Below are the code and all the weights of a small trained network. Each question names an input and a class and asks about switching units off, where a switched-off unit gives its printed mean instead of its output.

import numpy as np


def w(rows, s, z=0):
    codes = np.array(rows[::2]) - 128.0
    scale = np.full(codes.shape[1], s)
    scale[-1] = z or s
    return codes * scale


def f(y):
    return y / 2 * (1 + np.tanh(0.7978845608 * (y + 0.044715 * y**3)))


def log_softmax(a):
    a = a - a.max(-1, keepdims=True)
    return a - np.log(np.exp(a).sum(-1, keepdims=True))


def net(x, mask):
    res = np.array(x, float).reshape(1, 4) / 4 @ E
    y = f(res @ A[0][:, :-1].T + A[0][:, -1])
    res = res + np.where(mask, y, B[0][:, -1]) @ B[0][:, :-1]
    return log_softmax(res[-1] @ U[:, :-1].T + U[:, -1])


A, B = {}, {}
E = w([
[128,127,127,129,127],'x0',
[168,78,222,72,50],'x1',
[247,180,50,75,94],'x2',
[178,224,195,206,100],'x3',
],0.013)
A[0] = w([
[68,19,64,39,165,113],'n1',
[175,164,60,10,131,125],'n2',
[138,73,186,80,84,5],'n3',
[33,77,176,157,147,109],'n4',
[45,99,175,98,173,150],'n5',
[112,202,88,173,175,99],'n6',
[147,129,220,79,48,68],'n7',
[151,172,184,239,113,152],'n8',
[111,127,52,193,193,15],'n9',
],0.011,0.0014)
B[0] = w([
[152,195,224,45,232,253],'n1',
[169,167,130,220,26,230],'n2',
[78,79,61,115,118,181],'n3',
[195,130,73,250,65,223],'n4',
[162,174,121,181,73,202],'n5',
[29,98,115,103,150,193],'n6',
[61,90,91,48,120,206],'n7',
[170,175,235,57,159,217],'n8',
[54,84,88,106,79,203],'n9',
],0.011,0.016)
U = w([
[162,192,206,99,200,252],'0',
[195,153,92,236,42,61],'1',
[1,48,68,97,109,38],'2',
],0.011,0.0033)

Each question gives the input, the list of numbers given to net, and the class t.
The units are the neurons (one row each of A and B). Each row of codes is followed by its name. A weight is (code - 128) times the scale printed after its matrix; where a second scale follows, it is the last column's (A, B and U).
mask holds one flag per neuron, in row order. A switched-off neuron (its flag False) gives its mean, the last column of its row in B, instead of its output. The means were averaged over made-up inputs and are rounded, as every weight is.
A unit's drop is (log p(t) with every unit on - log p(t) with that unit switched off) / (log p(t) with every unit on - log p(t) with every unit switched off).
The circuit of an input: a set's keep is (log p(t) with only the set's units on - log p(t) with every unit switched off) / (log p(t) with every unit on - log p(t) with every unit switched off). Starting from all 9 units, units are removed one at a time, each time the one whose removal leaves the highest keep (on an exact tie, the one counted first), for as long as the keep stays at least 0.8.
units of the circuit, in order: the units of the circuit, biggest drop first
most important unit: the unit with the biggest drop
top k neurons: the k neurons with the biggest drops, biggest first
drop when u is switched off: that unit's drop, to one decimal
input [8,0,-7,6], class 1: top 2 neurons -> n4, n1
input [-7,0,3,4], class 0: most important unit -> n4
input [7,-8,-8,-5], class 1: top 2 neurons -> n4, n5
input [6,-7,1,7], class 0: top 2 neurons -> n8, n7
input [-2,-1,-5,-3], class 1: top 3 neurons -> n4, n8, n5
input [-1,7,-3,4], class 2: top 2 neurons -> n7, n1
input [2,-6,-8,-4], class 1: top 2 neurons -> n4, n5
input [6,-6,7,7], class 0: top 3 neurons -> n8, n4, n6
input [-6,-3,3,-5], class 0: top 2 neurons -> n1, n4
input [-2,3,-1,0], class 2: top 2 neurons -> n1, n2
input [-1,-6,-1,5], class 2: top 2 neurons -> n1, n6
input [1,-8,3,-2], class 2: drop when n4 is switched off -> 0.0
input [-4,0,0,-7], class 0: drop when n1 is switched off -> 1.0
input [1,-1,1,-8], class 0: drop when n1 is switched off -> 1.0
input [-3,8,-6,7], class 2: units of the circuit, in order -> n7
